Below are the code and all the weights of a small trained network. Each question names an input and a class and asks about switching units off, where a switched-off unit gives its printed mean instead of its output.

import numpy as np


def w(rows, s, z=0):
    codes = np.array(rows[::2]) - 128.0
    scale = np.full(codes.shape[1], s)
    scale[-1] = z or s
    return codes * scale


def f(y):
    return y / 2 * (1 + np.tanh(0.7978845608 * (y + 0.044715 * y**3)))


def log_softmax(a):
    a = a - a.max(-1, keepdims=True)
    return a - np.log(np.exp(a).sum(-1, keepdims=True))


def net(x, mask):
    res = np.array(x, float).reshape(1, 3) / 4 @ E
    y = f(res @ A[0][:, :-1].T + A[0][:, -1])
    res = res + np.where(mask, y, B[0][:, -1]) @ B[0][:, :-1]
    return log_softmax(res[-1] @ U[:, :-1].T + U[:, -1])


A, B = {}, {}
E = w([
[115,106,127,159,94,118,120,148,132],'x0',
[135,101,234,175,189,164,102,176,136],'x1',
[140,220,72,122,166,205,2,87,177],'x2',
],0.012)
A[0] = w([
[168,127,254,132,145,216,73,200,36,87],'N0',
[133,207,198,133,121,117,121,172,93,4],'N1',
[174,109,184,180,186,143,123,230,86,131],'N2',
[206,140,213,73,133,54,166,155,8,119],'N3',
[113,43,156,154,45,97,202,200,102,150],'N4',
[167,77,173,155,86,227,171,83,121,4],'N5',
],0.0082,0.0043)
B[0] = w([
[187,125,2,83,115,132,142,219,59,219],'N0',
[138,52,106,182,97,3,155,56,251,131],'N1',
[100,101,92,112,102,119,139,99,82,211],'N2',
[199,174,128,142,134,209,106,231,170,197],'N3',
[212,126,149,139,169,217,128,167,49,246],'N4',
[159,186,129,181,54,68,96,153,172,132],'N5',
],0.0097,0.013)
U = w([
[200,184,127,168,140,215,87,113,157,161],'0',
[133,156,112,75,99,178,121,118,70,252],'1',
[162,132,11,90,50,113,208,108,89,97],'2',
[93,125,149,111,150,137,166,156,122,182],'3',
[91,113,171,210,90,106,178,111,185,4],'4',
[112,54,194,212,76,114,143,109,255,4],'5',
[80,119,186,165,116,37,156,130,153,4],'6',
],0.0094,0.0043)

Each question gives the input, the list of numbers given to net, and the class t.
The units are the neurons (one row each of A and B). Each row of codes is followed by its name. A weight is (code - 128) times the scale printed after its matrix; where a second scale follows, it is the last column's (A, B and U).
mask holds one flag per neuron, in row order. A switched-off neuron (its flag False) gives its mean, the last column of its row in B, instead of its output. The means were averaged over made-up inputs and are rounded, as every weight is.
A unit's drop is (log p(t) with every unit on - log p(t) with that unit switched off) / (log p(t) with every unit on - log p(t) with every unit switched off).
The circuit of an input: a set's keep is (log p(t) with only the set's units on - log p(t) with every unit switched off) / (log p(t) with every unit on - log p(t) with every unit switched off). Starting from all 6 units, units are removed one at a time, each time the one whose removal leaves the highest keep (on an exact tie, the one counted first), for as long as the keep stays at least 0.8.
units of the circuit, in order: the units of the circuit, biggest drop first
k most important neurons: the k neurons with the biggest drops, biggest first
drop when u is switched off: that unit's drop, to one decimal
input [6,-5,-5], class 1: units of the circuit, in order => (N4 N0)
input [3,6,0], class 2: units of the circuit, in order => (N0 N2)
input [5,-5,-1], class 1: 4 most important neurons => (N0 N2 N1 N5)
input [-3,2,2], class 3: 3 most important neurons => (N4 N3 N0)
input [-8,7,6], class 1: units of the circuit, in order => (N0 N3)
input [-4,-2,-8], class 0: units of the circuit, in order => (N3 N4)
input [-3,3,1], class 3: units of the circuit, in order => (N4)
input [-7,6,6], class 1: units of the circuit, in order => (N0 N3)
input [-7,-7,-6], class 1: units of the circuit, in order => (N0 N4 N3)
input [4,2,-4], class 0: 3 most important neurons => (N4 N3 N0)
input [6,-5,-8], class 0: units of the circuit, in order => (N4 N3)
input [0,6,-7], class 0: drop when N2 is switched off => -0.2
input [6,3,-8], class 0: drop when N3 is switched off => 0.4
input [0,-2,0], class 3: drop when N3 is switched off => 0.1
input [-7,-4,-6], class 1: drop when N0 is switched off => -0.2
